Below is a small trained network, with its code and all its weights. Each question gives an input and a target symbol and asks what happens when units are switched off, that is, made to give their printed mean instead of their output.

import numpy as np


def w(rows, s, z=0):
    codes = np.array(rows[::2]) - 128.0
    scale = np.full(codes.shape[1], s)
    scale[-1] = z or s
    return codes * scale


def norm(h):
    return h / np.sqrt((h * h).mean(-1, keepdims=True) + 1e-5)


def softmax(a):
    e = np.exp(a - a.max(-1, keepdims=True))
    return e / e.sum(-1, keepdims=True)


def log_softmax(a):
    a = a - a.max(-1, keepdims=True)
    return a - np.log(np.exp(a).sum(-1, keepdims=True))


def net(x, mask):
    ids = ['Φβεζτω'.index(c) for c in x.split()]
    T = len(ids)
    res = E[ids] + P[:T]
    u = 0
    for l in range(3):
        r = norm(res)
        for j in range(3):
            rows = slice(2 * j, 2 * j + 2)
            q, k, v = (r @ M[l][rows].T for M in (Q, K, V))
            z = softmax(np.where(np.tri(T) > 0, q @ k.T / 2**0.5, -1e9)) @ v
            o = O[l][rows]
            res = res + np.where(mask[u + j], z, o[:, -1]) @ o[:, :-1]
        u += 3
    return log_softmax(norm(res)[-1] @ U[:, :-1].T + U[:, -1])


Q, K, V, O = {}, {}, {}, {}
E = w([
[254,47,131,155,54,52,121,132,119,149,137],'Φ',
[153,108,214,37,199,66,215,157,71,195,136],'β',
[87,89,123,194,130,120,237,107,112,210,146],'ε',
[80,102,193,113,114,124,90,221,94,154,24],'ζ',
[143,155,126,91,124,239,121,165,145,133,237],'τ',
[107,147,101,102,188,68,117,103,231,38,151],'ω',
],0.0087)
P = w([
[130,43,198,165,176,170,79,65,163,170,110],'0',
[133,161,198,153,66,188,181,90,141,80,69],'1',
[124,64,167,187,155,160,167,166,162,56,100],'2',
[79,234,107,189,99,85,100,125,38,92,145],'3',
[112,203,110,93,52,144,156,100,186,153,39],'4',
[126,62,57,159,218,115,144,201,144,83,86],'5',
[75,196,33,135,153,94,32,121,8,155,136],'6',
[78,142,71,49,101,145,121,112,181,184,57],'7',
[102,68,3,119,191,126,116,195,130,142,92],'8',
],0.0057)
Q[0] = w([
[90,185,150,1,191,140,82,219,141,106,123],'0.h1',
[97,168,187,28,177,123,122,172,104,101,66],'0.h1',
[138,90,186,173,103,165,187,133,53,116,116],'0.h2',
[146,168,68,96,174,113,102,178,137,81,153],'0.h2',
[133,165,169,156,94,134,155,110,115,90,124],'0.h3',
[126,131,109,122,143,138,110,112,112,147,124],'0.h3',
],0.0078)
K[0] = w([
[139,255,148,41,149,245,67,252,125,98,249],'0.h1',
[91,151,254,94,159,234,132,235,156,52,164],'0.h1',
[74,64,102,82,120,60,135,38,191,147,49],'0.h2',
[130,121,236,125,72,220,125,102,173,126,196],'0.h2',
[115,129,113,126,114,81,141,93,78,104,80],'0.h3',
[138,111,86,120,140,138,119,150,94,136,142],'0.h3',
],0.0047)
V[0] = w([
[96,124,154,136,145,89,111,115,133,96,89],'0.h1',
[139,113,103,144,127,150,107,102,118,159,160],'0.h1',
[84,126,130,101,100,143,103,91,139,120,125],'0.h2',
[116,112,180,167,136,53,150,103,118,110,54],'0.h2',
[159,200,134,123,90,255,94,161,94,129,240],'0.h3',
[138,207,108,101,84,190,181,128,99,68,131],'0.h3',
],0.0053)
O[0] = w([
[124,110,113,20,165,118,131,142,78,183,68,102],'0.h1',
[122,112,159,151,108,118,154,115,121,73,170,121],'0.h1',
[143,149,107,150,155,122,111,150,138,173,130,106],'0.h2',
[149,192,67,160,181,109,122,118,194,41,126,233],'0.h2',
[77,168,23,77,82,65,146,251,145,203,111,4],'0.h3',
[98,63,102,102,93,60,110,127,163,254,127,19],'0.h3',
],0.0053,0.0034)
Q[1] = w([
[121,139,152,151,114,140,125,111,104,91,148],'1.h1',
[142,117,159,162,123,196,146,116,133,83,155],'1.h1',
[61,150,130,133,58,98,97,187,74,144,112],'1.h2',
[147,181,154,120,108,123,125,5,111,135,167],'1.h2',
[89,178,107,122,108,72,142,129,80,192,160],'1.h3',
[103,77,91,155,146,109,217,208,159,169,141],'1.h3',
],0.013)
K[1] = w([
[142,106,132,148,129,76,141,117,143,109,124],'1.h1',
[131,151,142,142,186,80,125,110,150,72,91],'1.h1',
[123,186,140,18,12,246,126,135,162,182,127],'1.h2',
[149,108,131,136,129,68,216,128,200,104,66],'1.h2',
[130,190,153,82,54,205,151,104,182,179,150],'1.h3',
[102,137,111,128,141,179,82,118,37,142,215],'1.h3',
],0.011)
V[1] = w([
[129,121,127,128,119,131,167,152,88,131,220],'1.h1',
[119,89,179,221,152,67,164,106,105,100,81],'1.h1',
[182,167,76,90,152,136,177,150,156,159,253],'1.h2',
[6,131,91,97,108,120,139,98,177,84,128],'1.h2',
[156,138,204,118,198,58,249,72,74,154,116],'1.h3',
[143,147,176,11,146,82,88,152,169,88,193],'1.h3',
],0.0046)
O[1] = w([
[119,159,73,172,180,160,77,149,134,124,76,75],'1.h1',
[177,69,123,7,105,202,122,103,110,141,148,253],'1.h1',
[187,113,113,64,126,104,236,38,78,97,248,58],'1.h2',
[193,157,115,139,204,209,114,100,143,94,106,70],'1.h2',
[131,156,129,129,207,42,231,123,110,198,151,160],'1.h3',
[202,156,58,4,94,132,129,163,122,35,124,115],'1.h3',
],0.0044,0.0042)
Q[2] = w([
[172,105,254,147,167,146,123,103,88,193,80],'2.h1',
[160,145,184,127,187,144,115,82,130,26,120],'2.h1',
[12,166,168,50,152,195,164,84,149,150,87],'2.h2',
[36,105,189,137,174,123,160,141,116,134,171],'2.h2',
[142,183,189,55,46,158,163,56,210,209,69],'2.h3',
[114,11,127,50,102,166,182,194,196,159,90],'2.h3',
],0.0085)
K[2] = w([
[192,90,221,140,133,120,138,126,53,148,52],'2.h1',
[82,94,108,179,152,38,104,68,160,93,64],'2.h1',
[92,61,104,156,214,54,179,164,163,101,38],'2.h2',
[150,149,67,149,167,93,133,49,74,182,50],'2.h2',
[129,18,150,155,199,133,190,236,190,79,160],'2.h3',
[104,48,22,131,219,124,50,165,2,122,166],'2.h3',
],0.0086)
V[2] = w([
[82,158,93,148,155,56,94,62,199,87,115],'2.h1',
[85,183,72,168,143,154,125,152,195,124,190],'2.h1',
[56,147,56,162,125,199,185,109,123,105,107],'2.h2',
[254,82,123,187,95,109,140,83,64,156,44],'2.h2',
[95,41,111,128,154,57,126,36,155,64,60],'2.h3',
[175,134,86,163,109,126,101,102,215,168,181],'2.h3',
],0.0054)
O[2] = w([
[118,185,91,95,135,195,168,148,135,19,173,52],'2.h1',
[160,147,157,81,173,39,141,139,100,65,73,2],'2.h1',
[2,153,128,185,127,162,141,130,164,170,220,53],'2.h2',
[193,69,109,204,78,50,119,106,122,170,100,248],'2.h2',
[125,155,52,206,211,22,120,172,147,56,107,230],'2.h3',
[171,55,66,133,49,124,195,90,167,87,211,6],'2.h3',
],0.0052,0.003)
U = w([
[200,62,114,168,39,2,84,113,132,93,156,53],'Φ',
[162,180,176,30,195,47,216,110,45,198,118,5],'β',
[67,162,75,252,162,146,201,74,175,204,191,169],'ε',
[48,155,168,169,119,156,30,195,135,129,57,74],'ζ',
[115,91,117,29,52,224,137,64,109,157,161,222],'τ',
[136,199,38,118,165,180,166,134,155,5,149,227],'ω',
],0.0061,0.0023)

Each question gives the input, a string of symbols that net reads in full, and the target symbol t.
The units are the heads (2 rows each of Q, K, V and O). Each row of codes is followed by its name. A weight is (code - 128) times the scale printed after its matrix; where a second scale follows, it is the last column's (O and U).
mask holds one flag per head, layer by layer. A switched-off head (its flag False) gives its mean, the last column of its rows in O, instead of its output. The means were averaged over made-up inputs and are rounded, as every weight is.
A unit's drop is (log p(t) with every unit on - log p(t) with that unit switched off) / (log p(t) with every unit on - log p(t) with every unit switched off).
The circuit of an input: a set's keep is (log p(t) with only the set's units on - log p(t) with every unit switched off) / (log p(t) with every unit on - log p(t) with every unit switched off). Starting from all 9 units, units are removed one at a time, each time the one whose removal leaves the highest keep (on an exact tie, the one counted first), for as long as the keep stays at least 0.8.
units of the circuit, in order: the units of the circuit, biggest drop first
most important unit: the unit with the biggest drop
which heads matter: for each layer, one digit per head in row order, 1 if its drop is at least 0.15 and else 0, layers parted by /
input Φ ε β ω ω ω β τ, target ω: units of the circuit, in order	2.h1
input ζ Φ ζ ω τ ζ ζ, target τ: units of the circuit, in order	2.h3; 1.h2
input ζ τ Φ, target ζ: units of the circuit, in order	0.h3; 2.h2; 1.h2
input ζ Φ Φ β ζ τ, target β: units of the circuit, in order	0.h3; 1.h3; 2.h1
input τ ζ ω, target τ: units of the circuit, in order	0.h2; 2.h3
input Φ Φ τ ω, target Φ: units of the circuit, in order	0.h2; 2.h2
input ζ τ ζ β, target τ: which heads matter	000 / 000 / 001
input ζ β τ β ε ω, target β: units of the circuit, in order	0.h2; 0.h3; 1.h3
input ε Φ β ζ τ, target β: units of the circuit, in order	2.h1; 1.h3; 0.h3
input τ ζ ζ ζ ω ω Φ, target ω: units of the circuit, in order	2.h2; 1.h3; 2.h1
input β β ζ τ ω, target ζ: units of the circuit, in order	0.h2; 2.h3
input ω ζ ω ε ζ τ, target ε: units of the circuit, in order	0.h3; 1.h3
input τ β ε β ζ ζ, target β: which heads matter	001 / 011 / 000
input ε ε ω ω Φ ζ ζ τ ε, target ζ: which heads matter	001 / 001 / 000
input τ Φ ζ ω ε ζ ζ, target ε: which heads matter	000 / 011 / 000
input ω ζ ζ Φ ζ ε τ ω ζ, target τ: which heads matter	100 / 000 / 001
input ζ ζ ζ Φ ω Φ τ Φ ω, target τ: which heads matter	110 / 000 / 001
input ζ Φ ζ ζ Φ τ, target ζ: most important unit	0.h1
input ω ω ω τ ε ω Φ, target ε: which heads matter	001 / 011 / 010
input β ζ ζ ζ ε ζ ζ τ β, target ζ: which heads matter	001 / 000 / 000
input τ τ ζ β τ Φ Φ, target τ: most important unit	2.h3
input ζ τ β, target ζ: which heads matter	001 / 010 / 000
